Here is a tiny trained network, its code and every weight. The questions are about switching its units off for an input and a class, where a switched-off unit gives its printed mean instead of its output.

import numpy as np


def w(rows, s, z=0):
    codes = np.array(rows[::2]) - 128.0
    scale = np.full(codes.shape[1], s)
    scale[-1] = z or s
    return codes * scale


def f(y):
    return y / 2 * (1 + np.tanh(0.7978845608 * (y + 0.044715 * y**3)))


def log_softmax(a):
    a = a - a.max(-1, keepdims=True)
    return a - np.log(np.exp(a).sum(-1, keepdims=True))


def net(x, mask):
    res = np.array(x, float).reshape(1, 5) / 4 @ E
    y = f(res @ A[0][:, :-1].T + A[0][:, -1])
    res = res + np.where(mask, y, B[0][:, -1]) @ B[0][:, :-1]
    return log_softmax(res[-1] @ U[:, :-1].T + U[:, -1])


A, B = {}, {}
E = w([
[127,128,128],'x0',
[46,195,184],'x1',
[193,255,112],'x2',
[129,128,128],'x3',
[82,145,36],'x4',
],0.0097)
A[0] = w([
[30,186,135,4],'N0',
[149,128,129,133],'N1',
[127,130,120,141],'N2',
[135,146,149,44],'N3',
[120,134,141,135],'N4',
[133,120,142,113],'N5',
[182,81,23,104],'N6',
[134,117,130,95],'N7',
[118,126,133,138],'N8',
[128,130,78,127],'N9',
[197,200,159,51],'N10',
[116,130,138,132],'N11',
[29,20,97,126],'N12',
[141,102,73,39],'N13',
[232,57,110,111],'N14',
[146,143,147,60],'N15',
[82,114,174,90],'N16',
[128,119,141,109],'N17',
[124,132,129,125],'N18',
[114,120,123,123],'N19',
[167,129,161,176],'N20',
[42,142,18,152],'N21',
[128,125,145,98],'N22',
[122,125,139,128],'N23',
[209,82,121,186],'N24',
[166,131,117,66],'N25',
[144,201,63,5],'N26',
[61,186,213,77],'N27',
[142,135,136,97],'N28',
[122,131,127,128],'N29',
[136,119,130,98],'N30',
[80,5,181,195],'N31',
[132,129,130,108],'N32',
[126,118,140,114],'N33',
[130,114,129,86],'N34',
[138,115,70,101],'N35',
[129,131,140,98],'N36',
[131,118,130,110],'N37',
[118,130,137,141],'N38',
[122,146,95,107],'N39',
[122,126,134,138],'N40',
],0.02,0.0045)
B[0] = w([
[218,148,76,186],'N0',
[132,146,149,135],'N1',
[126,138,127,130],'N2',
[126,108,144,130],'N3',
[135,109,123,133],'N4',
[134,106,112,131],'N5',
[19,153,79,200],'N6',
[129,120,124,128],'N7',
[135,115,121,131],'N8',
[102,154,114,150],'N9',
[209,115,167,187],'N10',
[136,111,122,132],'N11',
[253,127,44,231],'N12',
[98,120,81,150],'N13',
[211,78,183,211],'N14',
[133,113,145,132],'N15',
[158,30,89,161],'N16',
[129,106,112,131],'N17',
[129,127,127,128],'N18',
[134,114,121,132],'N19',
[157,137,149,156],'N20',
[173,189,37,205],'N21',
[128,101,115,129],'N22',
[132,107,121,131],'N23',
[198,152,146,195],'N24',
[121,166,161,140],'N25',
[44,155,75,183],'N26',
[49,44,147,198],'N27',
[129,128,141,129],'N28',
[130,127,125,129],'N29',
[130,123,127,128],'N30',
[2,102,203,249],'N31',
[127,125,129,126],'N32',
[125,102,112,131],'N33',
[126,119,127,129],'N34',
[94,154,110,153],'N35',
[128,110,125,127],'N36',
[129,120,123,129],'N37',
[136,114,123,132],'N38',
[111,143,105,143],'N39',
[133,118,123,131],'N40',
],0.055,0.019)
U = w([
[147,74,209,229],'0',
[251,136,130,62],'1',
[111,137,86,255],'2',
[2,169,135,54],'3',
[20,79,141,18],'4',
],0.0078,0.0069)

Each question gives the input, the list of numbers given to net, and the class t.
The units are the neurons (one row each of A and B). Each row of codes is followed by its name. A weight is (code - 128) times the scale printed after its matrix; where a second scale follows, it is the last column's (A, B and U).
mask holds one flag per neuron, in row order. A switched-off neuron (its flag False) gives its mean, the last column of its row in B, instead of its output. The means were averaged over made-up inputs and are rounded, as every weight is.
A unit's drop is (log p(t) with every unit on - log p(t) with that unit switched off) / (log p(t) with every unit on - log p(t) with every unit switched off).
The circuit of an input: a set's keep is (log p(t) with only the set's units on - log p(t) with every unit switched off) / (log p(t) with every unit on - log p(t) with every unit switched off). Starting from the 12 units with the biggest drops (on a tie, the unit counted first), units are removed one at a time, each time the one whose removal leaves the highest keep (on an exact tie, the one counted first), for as long as the keep stays at least 0.8.
units of the circuit, in order: the units of the circuit, biggest drop first
most important unit: the unit with the biggest drop
top k neurons: the k neurons with the biggest drops, biggest first
drop of u: that unit's drop, to one decimal
input [0,-2,-8,4,-2], class 0: most important unit => N31
input [-5,-7,0,4,4], class 2: top 3 neurons => N6, N31, N14
input [-8,7,8,-2,-7], class 0: units of the circuit, in order => N27, N10
input [-5,1,-4,-5,-6], class 4: top 2 neurons => N31, N10
input [-5,6,-1,-6,1], class 1: top 2 neurons => N31, N0
input [7,3,-7,1,1], class 1: top 3 neurons => N12, N6, N26
input [5,-6,-6,0,-3], class 0: top 3 neurons => N31, N14, N12
input [-8,2,0,1,-4], class 4: top 3 neurons => N14, N12, N24
input [7,4,7,3,-6], class 0: top 3 neurons => N10, N27, N12
input [2,-6,-5,3,-4], class 0: units of the circuit, in order => N31, N14
input [7,-7,7,6,1], class 3: top 3 neurons => N6, N12, N26
input [-2,1,3,-7,0], class 0: top 3 neurons => N12, N6, N21
input [-5,2,-1,-7,0], class 4: top 3 neurons => N14, N12, N10
input [-6,-5,1,-6,7], class 3: units of the circuit, in order => N6
input [-2,4,1,0,-3], class 0: top 4 neurons => N31, N6, N26, N12
input [3,-8,-5,-2,-1], class 0: top 2 neurons => N14, N31
input [6,-4,5,-8,1], class 3: top 3 neurons => N12, N6, N26
input [6,-6,3,-8,2], class 3: top 2 neurons => N6, N12
input [3,8,-8,1,-3], class 4: top 2 neurons => N31, N27
input [0,5,6,-4,-3], class 0: most important unit => N27
input [-3,3,-6,-4,5], class 1: drop of N12 => 3.2
input [-1,-4,3,8,4], class 3: drop of N12 => 0.2
input [-1,-1,8,-1,7], class 3: drop of N26 => 0.4
input [-6,8,-3,8,8], class 1: drop of N32 => 0.0
